Below are the code and all the weights of a small trained network. Each question names an input and a class and asks about switching units off, where a switched-off unit gives its printed mean instead of its output.

import numpy as np


def w(rows, s, z=0):
    codes = np.array(rows[::2]) - 128.0
    scale = np.full(codes.shape[1], s)
    scale[-1] = z or s
    return codes * scale


def norm(h):
    return h / np.sqrt((h * h).mean(-1, keepdims=True) + 1e-5)


def f(y):
    return y / 2 * (1 + np.tanh(0.7978845608 * (y + 0.044715 * y**3)))


def log_softmax(a):
    a = a - a.max(-1, keepdims=True)
    return a - np.log(np.exp(a).sum(-1, keepdims=True))


def net(x, mask):
    res = np.array(x, float).reshape(1, 2) / 4 @ E
    u = 0
    for l in range(4):
        y = f(norm(res) @ A[l][:, :-1].T + A[l][:, -1])
        res = res + np.where(mask[u : u + 4], y, B[l][:, -1]) @ B[l][:, :-1]
        u += 4
    return log_softmax(norm(res)[-1] @ U[:, :-1].T + U[:, -1])


A, B = {}, {}
E = w([
[97,91,155,120,114],'x0',
[61,71,1,90,131],'x1',
],0.0082)
A[0] = w([
[93,104,65,105,92,147],'L0N0',
[114,107,133,97,173,2],'L0N1',
[1,138,132,164,130,237],'L0N2',
[94,117,132,5,177,15],'L0N3',
],0.0089,0.0022)
B[0] = w([
[124,100,182,159,151,254],'L0N0',
[99,253,179,126,150,111],'L0N1',
[151,127,136,81,140,208],'L0N2',
[177,205,65,112,63,156],'L0N3',
],0.011,0.0043)
A[1] = w([
[143,223,99,98,138,52],'L1N0',
[84,158,146,84,6,177],'L1N1',
[125,93,165,160,115,1],'L1N2',
[109,164,144,124,112,133],'L1N3',
],0.011,0.003)
B[1] = w([
[54,61,44,222,254,103],'L1N0',
[96,46,147,175,178,254],'L1N1',
[136,75,70,48,209,199],'L1N2',
[80,17,107,168,53,108],'L1N3',
],0.0066,0.00081)
A[2] = w([
[114,103,51,255,110,81],'L2N0',
[246,117,142,99,155,107],'L2N1',
[28,113,146,155,47,78],'L2N2',
[121,202,34,227,41,3],'L2N3',
],0.0073,0.0049)
B[2] = w([
[191,152,194,170,107,157],'L2N0',
[50,202,105,135,137,252],'L2N1',
[139,105,171,159,254,100],'L2N2',
[166,226,90,73,165,119],'L2N3',
],0.01,0.0029)
A[3] = w([
[101,48,12,149,1,106],'L3N0',
[224,170,48,205,203,90],'L3N1',
[33,181,84,89,187,27],'L3N2',
[143,148,96,106,25,3],'L3N3',
],0.0092,0.0046)
B[3] = w([
[164,204,181,179,110,255],'L3N0',
[66,7,153,77,126,247],'L3N1',
[86,166,69,89,214,187],'L3N2',
[93,160,130,68,185,98],'L3N3',
],0.014,0.0036)
U = w([
[178,211,248,212,74,241],'0',
[47,34,205,64,128,253],'1',
[42,160,78,42,211,220],'2',
[210,133,37,106,57,3],'3',
[210,136,38,128,99,3],'4',
[182,150,67,105,81,3],'5',
[189,152,78,64,59,3],'6',
[214,144,62,55,53,3],'7',
],0.013,0.0076)

Each question gives the input, the list of numbers given to net, and the class t.
The units are the neurons (one row each of A and B). Each row of codes is followed by its name. A weight is (code - 128) times the scale printed after its matrix; where a second scale follows, it is the last column's (A, B and U).
mask holds one flag per neuron, layer by layer. A switched-off neuron (its flag False) gives its mean, the last column of its row in B, instead of its output. The means were averaged over made-up inputs and are rounded, as every weight is.
A unit's drop is (log p(t) with every unit on - log p(t) with that unit switched off) / (log p(t) with every unit on - log p(t) with every unit switched off).
The circuit of an input: a set's keep is (log p(t) with only the set's units on - log p(t) with every unit switched off) / (log p(t) with every unit on - log p(t) with every unit switched off). Starting from the 12 units with the biggest drops (on a tie, the unit counted first), units are removed one at a time, each time the one whose removal leaves the highest keep (on an exact tie, the one counted first), for as long as the keep stays at least 0.8.
units of the circuit, in order: the units of the circuit, biggest drop first
most important unit: the unit with the biggest drop
top k neurons: the k neurons with the biggest drops, biggest first
drop when u is switched off: that unit's drop, to one decimal
input [6,-5], class 1: units of the circuit, in order -> L3N0
input [0,1], class 2: top 2 neurons -> L2N1, L0N0
input [-7,-1], class 1: top 3 neurons -> L3N1, L1N0, L0N0
input [-2,-3], class 2: top 4 neurons -> L2N1, L0N3, L0N1, L2N0
input [3,-2], class 2: top 2 neurons -> L1N2, L0N3
input [5,-4], class 1: top 3 neurons -> L3N0, L1N2, L2N0
input [-8,-5], class 1: units of the circuit, in order -> L3N1, L1N0
input [-6,-5], class 1: top 3 neurons -> L0N0, L3N1, L1N0
input [3,0], class 2: top 2 neurons -> L0N2, L2N0
input [-4,-1], class 1: top 3 neurons -> L3N1, L0N0, L1N0
input [4,4], class 0: top 2 neurons -> L0N3, L2N1
input [-5,-2], class 1: top 2 neurons -> L3N1, L0N0
input [-4,-2], class 1: top 4 neurons -> L0N0, L1N0, L3N1, L0N2
input [-2,8], class 0: most important unit -> L3N0
input [2,7], class 0: top 2 neurons -> L3N0, L2N1
input [-7,-2], class 1: top 2 neurons -> L3N1, L1N0
input [7,-4], class 1: top 2 neurons -> L3N0, L1N2
input [-3,4], class 0: drop when L3N0 is switched off -> 0.4
input [-8,-4], class 1: drop when L3N1 is switched off -> 1.0
input [-1,-2], class 2: drop when L0N3 is switched off -> 1.0
input [-1,2], class 2: most important unit -> L0N0
input [0,5], class 0: drop when L3N0 is switched off -> 0.6
